z_699: [131 126 131 117 128]
z_457: [138 201 171  88  72]
z_634: [131 158 147  94  55]
z_27: [146 136 126 114 110]
z_705: [173 145 105 120 125]
z_509: [161 142 125 104  93]
start: [201 171]
z_457, 1
back: [105 145]
z_705
step -1: [114]
[113]

z_519: [116 136 133 151 160  94 164 134  78]
z_315: [166  92 223 121  98 137  68 180 145]
z_839: [ 97 169  54 144 157  74 141  91  95]
z_77: [118 171 141 110 143 126 140 121  80]
step -1: [136]
[135]
back: [140 126 143 110 141]
z_77

z_505: [147 133 140 130 105 151 176]
z_964: [123 121 112 138 156 103  76]
z_204: [148 137 104 136 168 136 134]
z_970: [134 128 122 135 132 109 117]
z_643: [147 133 140 130 106 126 161]
z_15: [147 133 140 130 106 126  58]
z_676: [167 125 125 150 140 145 150]
z_674: [109 137 124 116 154 114  60]
z_877: [156 129 103 150 170 128 133]
step +1: [128 122 135 132]
[129 123 136 133]
back: [133 128]
z_877
step +1: [130]
[131]
[147 133 140 130 106 126 161]
z_643
[147 133 140 130 106 126  58]
z_15

z_638: [130 119 128 131 133 131 131 126 128 128 126 129 129 129 133]
z_403: [116 127 130 118 129 126 118 122 117 125 124 132 121 116 124]
z_435: [116 127 130 118 115 126 118 122 117 125 124 132 121 116 124]
z_135: [116 127 130 118 115 126 118 122 117 125 124 132 121 116 104]
step -1: [129]
[128]
[116 127 130 118 115 126 118 122 117 125 124 132 121 116 124]
z_435

z_730: [118  95  75 154 106 169 102 166  67 140 123 131  54 118]
z_947: [140 125 131  54 106 169 102 166  67 140 104 143 113 139]
z_136: [118  95  75 154 106 169 102 166 171 140 104 143 113 139]
z_499: [158 127 147 100 140  86 173  84 171 108 149 107 158 111]
z_144: [118  95  75 154 106 169 102 178 125 168 124 109  42 129]
start: [ 75 154 106 169 102 166  67 140]
z_730, 2
back: [139 113 143 104 140  67 166 102 169 106]
z_947
start: [171 108]
z_499, 8
start: [147 100 140  86 173  84 171 108 149 107]
z_499, 2
back: [ 54 131 123 140]
z_730

z_636: [ 97  98 118  72 196 113  82 128 167 185  70 112]
z_423: [151 145 134 181  67 134  70 147 106  89 183 135]
z_995: [105  88 117 148 120 113  82 219 185 176 151  94]
z_615: [139 152 135 104 146 137 171  62  93 103 102 150]
z_958: [111  96 119 150 115 116  83 207 174 164 153 100]
z_774: [102 100 119  89 178 118 163 141 165  88  88 111]
z_858: [102 107 121  71 194 120 189 112 155 174  88 111]
z_485: [102 107 121  71 194 120 189 112 155 174  69 118]
z_864: [139 152 135  80 146 137 171  62  93 103 102 150]
step -1: [62]
[61]
[139 152 135  80 146 137 171  62  93 103 102 150]
z_864
[105  88 117 148 120 113  82 219 185 176 151  94]
z_995

z_224: [145 132 147 144 145 141 127 103  79 141 139 164 104  94 119 128 215 143
 151 142  91  98 150  60 166  87 119 139 177 132 128  76  96 128 149  86
 126 135 100 177 177 112]
z_694: [145 138 115 190  84 128 152 103 107 142 123 128 145  94 170 106 200 127
 136 116 165 102  84  60 164  90 153 123 180 132 150 110 146 111 125 145
 149 113  93 106 101  74]
z_626: [145 138 115 190  84 128 152 103 107 142 123 128 127  94 170 106 200 127
 136 116 165 102  84  60 164  90 142 123 180 132 150 110 146 111 125 145
 135 113  93 137 101  74]
z_633: [145 157  84 181  66 150 142 103 104 147 126 129 136 110 135 112 157 123
 121 111 126 105 120  60 168 107 134 126 182 132 123 123 165 136 138 133
 132 143 123 113 158  82]
z_298: [145 151 117 195  78 154 150 103  86 135 131 160 128  87 134 117 220 149
 139 138 118  84  99  60 180  67 146 131 196 140 137  87 140 127 151 105
 145 145  68 137 144  70]
z_918: [128  94 102  83  98 171 153 103 117 147 154 131 127  90 143 111 212 124
 148 111 159  87 105  60 190 105 142  93 187 134 141 110 163 121 162 124
 135 165  78 137 138  74]
[145 138 115 190  84 128 152 103 107 142 123 128 127  94 170 106 200 127
 136 116 165 102  84  60 164  90 142 123 180 132 150 110 146 111 125 145
 135 113  93 137 101  74]
z_626
back: [ 94 127]
z_626
step +1: [136]
[137]
back: [ 98  91 142 151 143 215]
z_224
step -1: [146 131 196 140]
[145 130 195 139]
back: [150  98  91 142 151 143]
z_224

z_984: [ 87 154 123 146 100]
z_856: [118 146 122 100 146]
z_773: [206  91 177 166 129]
z_23: [147 135 121 166 129]
z_901: [206  91 177 118 152]
start: [146 122 100]
z_856, 1
step +1: [147 135 121 166]
[148 136 122 167]
start: [146 100]
z_984, 3

z_81: [131 127 110 123 123 128 123 127 127 124 135 120 126 128 137 118 135 127
 117 115 128 146 125 125 122 125 121 126 137 128 127 141 132 125]
z_447: [121 121  81 104 134 135  98 154 123 117 136 171 129 119 139 134 117 110
 124 124 129 183 154 130 110 102 123 105 147 127 139 131 133 120]
z_494: [103 126  79 116 129 130 121 145 132  82 118 216 143  94 158 179  94 103
  92 129  95 208 180 120  92 136  97 105 134  98 156 155 137 126]
z_329: [127 148 161 138 111 129 164  79 120 123 117  66 128 128 126 117 147 146
  86 109 111 104  98 111 125 155 114 149 131 112 121 147 145 127]
z_184: [103 126  79 116 129 130 121 145 132  82 118 216 143  94 158 179  94 103
  92 129  95 208 180 120  92  71  97 105 134  98 156 155 137 126]
z_989: [128 136 145  80 133 141 101 127 100 149 100 141 123 130 112 139 116 110
 121 146 119  96  97 127 124 172 152 130 184 150 126  78 152 120]
z_25: [131 109 125 149 158 119 121 123 117  66 128  79 128 120 143 172  98 129
 175 164 148 132 169 160 143  82 124 116  92 127 140 114 102 132]
z_132: [120 137 172 184 129 114 171 100 157 111 126 115 141 124 127 154 125 160
 128 142 121  89 125 133 134 119 112 145  79 111 134 139 111 132]
back: [128 128  66 117 123 120  79]
z_329
[103 126  79 116 129 130 121 145 132  82 118 216 143  94 158 179  94 103
  92 129  95 208 180 120  92 136  97 105 134  98 156 155 137 126]
z_494

z_629: [162 164  87 182 146 116 144  68 133]
z_324: [192 165  79 166 107 128 136  78  92]
z_731: [128 192 138 183 104 165 152 130 117]
z_506: [192 163  79 166 107 128 136  78  92]
[192 165  79 166 107 128 136  78  92]
z_324
[192 163  79 166 107 128 136  78  92]
z_506

z_551: [ 85  77  88 168 174 177  81 172  73  78  87 188  83 190 180  82 171  87
 175  81 177 173  84 179 174  78  85 162  88]
z_532: [191 174 175 110  79  70 188  96 185 191 181  79 184  77  69 197  89 185
  90 141  64  88 204  76  89 191 126  94 176]
z_234: [ 86 104  99 160 177 187  84 166  77  79  94 195  88 200 190  78 169  92
 171 117 192 171  75 185 171  79 118 163  98]
z_41: [ 77  81  98 148 181 196  76 163  67  69  90 207  82 214 201  66 171  85
 173  83 204 172  59 193 171  69  95 159  96]
step -1: [204]
[203]
step -1: [94]
[93]

